Below is a small trained network, with its code and all its weights. Each question gives an input and a class and asks what happens when units are switched off, that is, made to give their printed mean instead of their output.

import numpy as np


def w(rows, s, z=0):
    codes = np.array(rows[::2]) - 128.0
    scale = np.full(codes.shape[1], s)
    scale[-1] = z or s
    return codes * scale


def f(y):
    return np.maximum(y, 0)


def log_softmax(a):
    a = a - a.max(-1, keepdims=True)
    return a - np.log(np.exp(a).sum(-1, keepdims=True))


def net(x, mask):
    res = np.array(x, float).reshape(1, 4) / 4 @ E
    y = f(res @ A[0][:, :-1].T + A[0][:, -1])
    res = res + np.where(mask, y, B[0][:, -1]) @ B[0][:, :-1]
    return log_softmax(res[-1] @ U[:, :-1].T + U[:, -1])


A, B = {}, {}
E = w([
[119,133,97,178,182,122,122,222,48],'x0',
[169,172,157,158,140,245,107,159,158],'x1',
[111,79,129,50,226,154,182,190,151],'x2',
[134,247,169,110,205,87,81,107,117],'x3',
],0.014)
A[0] = w([
[227,141,163,152,118,195,82,166,146,108],'neuron 0',
[190,127,180,39,58,126,113,48,225,170],'neuron 1',
[187,146,156,163,80,238,132,167,163,35],'neuron 2',
[132,168,109,116,162,220,127,171,210,96],'neuron 3',
[152,162,93,4,190,117,134,187,167,252],'neuron 4',
[169,83,164,189,50,104,127,182,167,140],'neuron 5',
[59,126,51,76,116,24,164,104,120,118],'neuron 6',
[161,104,58,143,41,99,172,172,164,14],'neuron 7',
[143,68,87,202,76,152,225,156,134,75],'neuron 8',
[116,161,144,156,32,138,66,135,27,55],'neuron 9',
[163,180,124,149,164,124,124,100,130,253],'neuron 10',
[143,191,109,245,14,108,2,70,112,97],'neuron 11',
[165,131,42,210,172,139,117,181,1,137],'neuron 12',
[135,38,146,165,139,190,227,152,146,85],'neuron 13',
[121,134,129,171,143,214,63,113,139,48],'neuron 14',
[139,229,161,82,176,109,51,61,80,71],'neuron 15',
[104,59,101,144,50,183,140,110,114,62],'neuron 16',
],0.0087,0.0018)
B[0] = w([
[127,84,138,196,61,58,174,114,73,186],'neuron 0',
[188,154,38,87,115,183,220,194,236,219],'neuron 1',
[119,144,46,161,112,60,135,161,94,196],'neuron 2',
[102,84,124,185,71,75,171,155,87,184],'neuron 3',
[87,79,254,106,175,155,109,128,82,200],'neuron 4',
[146,127,196,153,194,135,77,69,152,172],'neuron 5',
[106,149,111,207,28,65,192,122,40,195],'neuron 6',
[109,180,125,133,159,114,117,108,125,171],'neuron 7',
[135,191,191,142,186,118,81,122,154,190],'neuron 8',
[93,50,146,68,121,177,168,114,94,188],'neuron 9',
[120,120,150,139,125,170,20,127,132,168],'neuron 10',
[63,29,162,120,183,197,153,125,116,249],'neuron 11',
[237,216,56,26,110,192,188,201,176,203],'neuron 12',
[123,104,207,110,178,95,90,38,151,195],'neuron 13',
[75,137,95,148,81,90,130,170,76,170],'neuron 14',
[136,211,149,165,145,141,59,74,156,211],'neuron 15',
[147,185,78,171,198,133,50,61,161,186],'neuron 16',
],0.0081,0.02)
U = w([
[71,28,187,49,173,159,160,122,86,250],'0',
[160,229,153,140,164,89,38,78,129,81],'1',
[234,185,50,24,106,145,215,169,157,86],'2',
[89,147,95,174,44,10,180,131,50,68],'3',
],0.011,0.0019)

Each question gives the input, the list of numbers given to net, and the class t.
The units are the neurons (one row each of A and B). Each row of codes is followed by its name. A weight is (code - 128) times the scale printed after its matrix; where a second scale follows, it is the last column's (A, B and U).
mask holds one flag per neuron, in row order. A switched-off neuron (its flag False) gives its mean, the last column of its row in B, instead of its output. The means were averaged over made-up inputs and are rounded, as every weight is.
A unit's drop is (log p(t) with every unit on - log p(t) with that unit switched off) / (log p(t) with every unit on - log p(t) with every unit switched off).
The circuit of an input: a set's keep is (log p(t) with only the set's units on - log p(t) with every unit switched off) / (log p(t) with every unit on - log p(t) with every unit switched off). Starting from the 12 units with the biggest drops (on a tie, the unit counted first), units are removed one at a time, each time the one whose removal leaves the highest keep (on an exact tie, the one counted first), for as long as the keep stays at least 0.8.
units of the circuit, in order: the units of the circuit, biggest drop first
most important unit: the unit with the biggest drop
top k neurons: the k neurons with the biggest drops, biggest first
drop of u: that unit's drop, to one decimal
input [0,7,-6,-4], class 3: units of the circuit, in order -> neuron 0
input [4,-8,-8,3], class 0: top 2 neurons -> neuron 11; neuron 9
input [6,-1,5,1], class 2: top 3 neurons -> neuron 12; neuron 11; neuron 9
input [-1,-7,0,6], class 3: top 2 neurons -> neuron 6; neuron 16
input [-8,-1,2,-7], class 2: top 2 neurons -> neuron 1; neuron 15
input [3,0,1,-3], class 1: top 2 neurons -> neuron 1; neuron 11
input [5,4,3,-4], class 2: top 2 neurons -> neuron 12; neuron 11
input [2,-7,-6,-7], class 1: top 3 neurons -> neuron 16; neuron 8; neuron 5
input [6,6,1,-3], class 2: top 2 neurons -> neuron 12; neuron 6
input [2,6,2,4], class 3: units of the circuit, in order -> neuron 3; neuron 0
input [-8,-1,-6,1], class 2: top 2 neurons -> neuron 1; neuron 4
input [-5,-3,-6,-6], class 0: top 2 neurons -> neuron 11; neuron 15
input [-6,-6,-4,5], class 2: top 2 neurons -> neuron 1; neuron 0
input [6,8,-8,-5], class 0: most important unit -> neuron 11
input [-6,-7,1,-4], class 3: top 2 neurons -> neuron 6; neuron 12
input [-7,4,-5,-7], class 1: top 2 neurons -> neuron 16; neuron 5
input [8,4,4,-3], class 2: drop of neuron 4 -> 0.0
input [-3,6,1,-6], class 1: drop of neuron 6 -> 0.3
input [7,-3,1,2], class 2: drop of neuron 12 -> 0.5
input [-7,-8,1,4], class 3: units of the circuit, in order -> neuron 6
